x =
[[-16  -6 -18 -18  25  15 -18 -10  24 -18 -17  -3]
 [ -6   2  -4  -4   5   8  -4  -6   4  -4  -4   3]
 [ -1  25   0   0 -27   3   1  -3 -27   1  -1  24]
 [ -5  -4 -11 -11   8  -3 -11   4  12 -11 -11  -4]
 [ 12 -17   4   4   2 -23   4  20   7   4   5 -18]
 [ -5   3  -6  -6   3   5  -6  -3   3  -6  -6   4]
 [-12  15  -9  -8  -2  16  -8 -14  -5  -8  -9  16]
 [ -4   1   0   0   5   8   0  -7   2   0   0   2]]
Rows and columns are counted from 0.
(0, 0)	-16
(4, 9)	4
(2, 0)	-1
(3, 7)	4
(2, 2)	0
(7, 1)	1
(6, 3)	-8
(1, 4)	5
(2, 4)	-27
(4, 5)	-23
(0, 3)	-18
(5, 3)	-6
(0, 10)	-17
(7, 0)	-4
(3, 0)	-5
(6, 9)	-8
(4, 6)	4
(4, 11)	-18
(0, 4)	25
(3, 6)	-11
(6, 10)	-9
(0, 7)	-10
(3, 11)	-4
(0, 6)	-18
(3, 10)	-11
(4, 0)	12
(3, 9)	-11
(6, 1)	15
(3, 3)	-11
(4, 7)	20
(5, 1)	3
(4, 3)	4
(6, 4)	-2
(2, 6)	1

arr =
[[-18  24 -18  22 -24]
 [ 20  23  22  19  18]
 [ 23  20  25  27  19]
 [-18  24 -18  20 -24]
 [ -7   5  -6  36 -24]
 [-15  30 -18  -2 -23]
 [-16  29 -18   0 -23]
 [ 27  15  29  33  18]
 [ 26 -18  21  31 -18]
 [ 34 -15  30  26  -9]
 [ 14 -16   9  34 -25]
 [-18  23 -17  23 -23]
 [ 26  17  28  30  19]
 [ 37   0  35  28   9]
 [ 27  15  29  33  18]]
arr[-15, -5] = -18
arr[-15, 2] = -18
arr[14, -4] = 15
arr[13, -1] = 9
arr[-7] = [26, -18, 21, 31, -18]
arr[-10, 4] = -23
arr[-11] = [-7, 5, -6, 36, -24]
arr[:, 1] = [24, 23, 20, 24, 5, 30, 29, 15, -18, -15, -16, 23, 17, 0, 15]
arr[4, -1] = -24
arr[:, -1] = [-24, 18, 19, -24, -24, -23, -23, 18, -18, -9, -25, -23, 19, 9, 18]
arr[11, 1] = 23
arr[11] = [-18, 23, -17, 23, -23]
arr[6, -2] = 0
arr[-1, 0] = 27
arr[14] = [27, 15, 29, 33, 18]
arr[-11, -3] = -6
arr[8, -4] = -18
arr[-13, 4] = 19
arr[11, -3] = -17
arr[12, -3] = 28
arr[:, -3] = [-18, 22, 25, -18, -6, -18, -18, 29, 21, 30, 9, -17, 28, 35, 29]
arr[3, -4] = 24
arr[2, -4] = 20
arr[:, -5] = [-18, 20, 23, -18, -7, -15, -16, 27, 26, 34, 14, -18, 26, 37, 27]
arr[9, 1] = -15
arr[-8, -4] = 15
arr[-12] = [-18, 24, -18, 20, -24]
arr[9, -3] = 30
arr[10, -4] = -16
arr[12, 0] = 26
arr[1] = [20, 23, 22, 19, 18]
arr[10, -2] = 34
arr[3, -5] = -18

m =
[[ 34 -20 -20 -22 -21  35 -12   0 -21 -19  35]
 [ 19   2 -23   9   8  16 -31 -22 -35   1  17]]
m[0, 0] -> 34
m[0, 5] -> 35
m[0, 1] -> -20
m[1] -> [19, 2, -23, 9, 8, 16, -31, -22, -35, 1, 17]
m[1, 2] -> -23
m[0, 4] -> -21
m[1, 7] -> -22
m[:, 6] -> [-12, -31]

grid =
[[ -6  -8  -5 -10 -16  -4  -5  -7  17  16 -11   9]
 [ -7  -5   1   1  12 -15  -5  13   0   6 -11 -12]
 [ 13  11   3   9  -2 -27 -12  -9  12   9  13  -4]
 [ 14   9   8 -14  15  22  -2  -4 -20   1  -9   6]
 [ 13  -8   0   6   0   7  -6  14   3   6  11   3]
 [ -7  -2  -6  -3  -6  19  14 -10   0  14  -1 -13]
 [-19  -5  -3  13   6  -6  -4  11  -8  -3   4  12]
 [-14   6   1   3  -9 -31   9 -12  -7  -3  -6 -17]
 [ -8   8   1   2  15  24   4  12   1   6  -5  10]]
grid[0, 0]	-6
grid[4, 0]	13
grid[:, 5]	[-4, -15, -27, 22, 7, 19, -6, -31, 24]
grid[:, 1]	[-8, -5, 11, 9, -8, -2, -5, 6, 8]
grid[3, 2]	8
grid[1, 10]	-11
grid[6, 2]	-3
grid[4, 5]	7
grid[8]	[-8, 8, 1, 2, 15, 24, 4, 12, 1, 6, -5, 10]
grid[2, 11]	-4
grid[:, 4]	[-16, 12, -2, 15, 0, -6, 6, -9, 15]
grid[0]	[-6, -8, -5, -10, -16, -4, -5, -7, 17, 16, -11, 9]
grid[:, 2]	[-5, 1, 3, 8, 0, -6, -3, 1, 1]
grid[0, 9]	16
grid[3, 5]	22
grid[1, 0]	-7
grid[1]	[-7, -5, 1, 1, 12, -15, -5, 13, 0, 6, -11, -12]
grid[7, 10]	-6
grid[2, 1]	11
grid[:, 11]	[9, -12, -4, 6, 3, -13, 12, -17, 10]
grid[5, 9]	14
grid[8, 4]	15
grid[7, 8]	-7
grid[2, 9]	9
grid[2, 10]	13
grid[2, 4]	-2
grid[3]	[14, 9, 8, -14, 15, 22, -2, -4, -20, 1, -9, 6]
grid[2]	[13, 11, 3, 9, -2, -27, -12, -9, 12, 9, 13, -4]
grid[4, 1]	-8
grid[3, 9]	1
grid[7, 5]	-31
grid[7, 1]	6
grid[8, 3]	2
grid[7, 4]	-9

W = (-0.06, -0.06, -0.21, -0.04, -0.04, -0.02, 0.16, 0.01, 0.02, -0.09, 0.01, -0.13)
W[0] = -0.06
W[6] = 0.16
W[1] = -0.06
W[3] = -0.04
W[5] = -0.02
W[8] = 0.02
W[10] = 0.01
W[7] = 0.01

X =
[[13, -16, 8, 8, 20, -7, 8, 19, 23, 8, 9, -16, 8, 11, 8, -15],
 [8, 19, 8, 8, -12, 5, 8, 8, -10, 8, 7, 18, 8, 6, 8, 21],
 [9, 22, 11, 11, -16, 5, 11, 7, -16, 11, 10, 20, 12, 9, 12, 24],
 [7, -2, 7, 7, 14, 6, 7, 7, 14, 7, 7, -2, 7, 7, 7, -2],
 [13, 7, 8, 7, -7, -9, 8, 20, -2, 8, 7, 5, 7, 8, 7, 9],
 [5, 22, 7, 8, -11, 10, 8, 3, -11, 8, 7, 21, 8, 5, 8, 23],
 [11, 6, 7, 7, -1, -4, 7, 16, 2, 7, 6, 4, 6, 7, 7, 7],
 [20, 17, 24, 24, -22, -4, 24, 13, -22, 24, 23, 13, 24, 22, 24, 20],
 [1, -1, 1, 2, 20, 13, 2, 2, 19, 2, 2, 0, 2, 2, 2, -2],
 [-9, 24, 0, 1, 6, 35, 2, -18, 0, 1, 0, 26, 2, -3, 2, 23],
 [9, 12, 9, 9, -5, 4, 10, 9, -4, 10, 9, 11, 10, 8, 10, 13]]
X[-11,0]: 13
X[-11,11]: -16
X[:, 10]: [9, 7, 10, 7, 7, 7, 6, 23, 2, 0, 9]
X[:, 15]: [-15, 21, 24, -2, 9, 23, 7, 20, -2, 23, 13]
X[1,-11]: 5
X[3]: [7, -2, 7, 7, 14, 6, 7, 7, 14, 7, 7, -2, 7, 7, 7, -2]
X[0]: [13, -16, 8, 8, 20, -7, 8, 19, 23, 8, 9, -16, 8, 11, 8, -15]
X[-9,9]: 11
X[:, 13]: [11, 6, 9, 7, 8, 5, 7, 22, 2, -3, 8]
X[-4]: [20, 17, 24, 24, -22, -4, 24, 13, -22, 24, 23, 13, 24, 22, 24, 20]
X[-9,6]: 11
X[-3,-5]: 0
X[-3,-3]: 2
X[-4,14]: 24
X[7,5]: -4
X[6,-6]: 6
X[-8,-6]: 7
X[6,-5]: 4
X[-6,2]: 7
X[8]: [1, -1, 1, 2, 20, 13, 2, 2, 19, 2, 2, 0, 2, 2, 2, -2]
X[-7,-5]: 5
X[2,8]: -16
X[8,-9]: 2
X[-1,8]: -4
X[4,-12]: -7
X[-6,8]: -11
X[-3,-2]: 2
X[-9,-9]: 7
X[0,2]: 8
X[5,-1]: 23
X[6,-2]: 7
X[-3,6]: 2
X[-1,11]: 11
X[10,-9]: 9
X[-10,-6]: 7
X[-5,4]: -1
X[7,-1]: 20
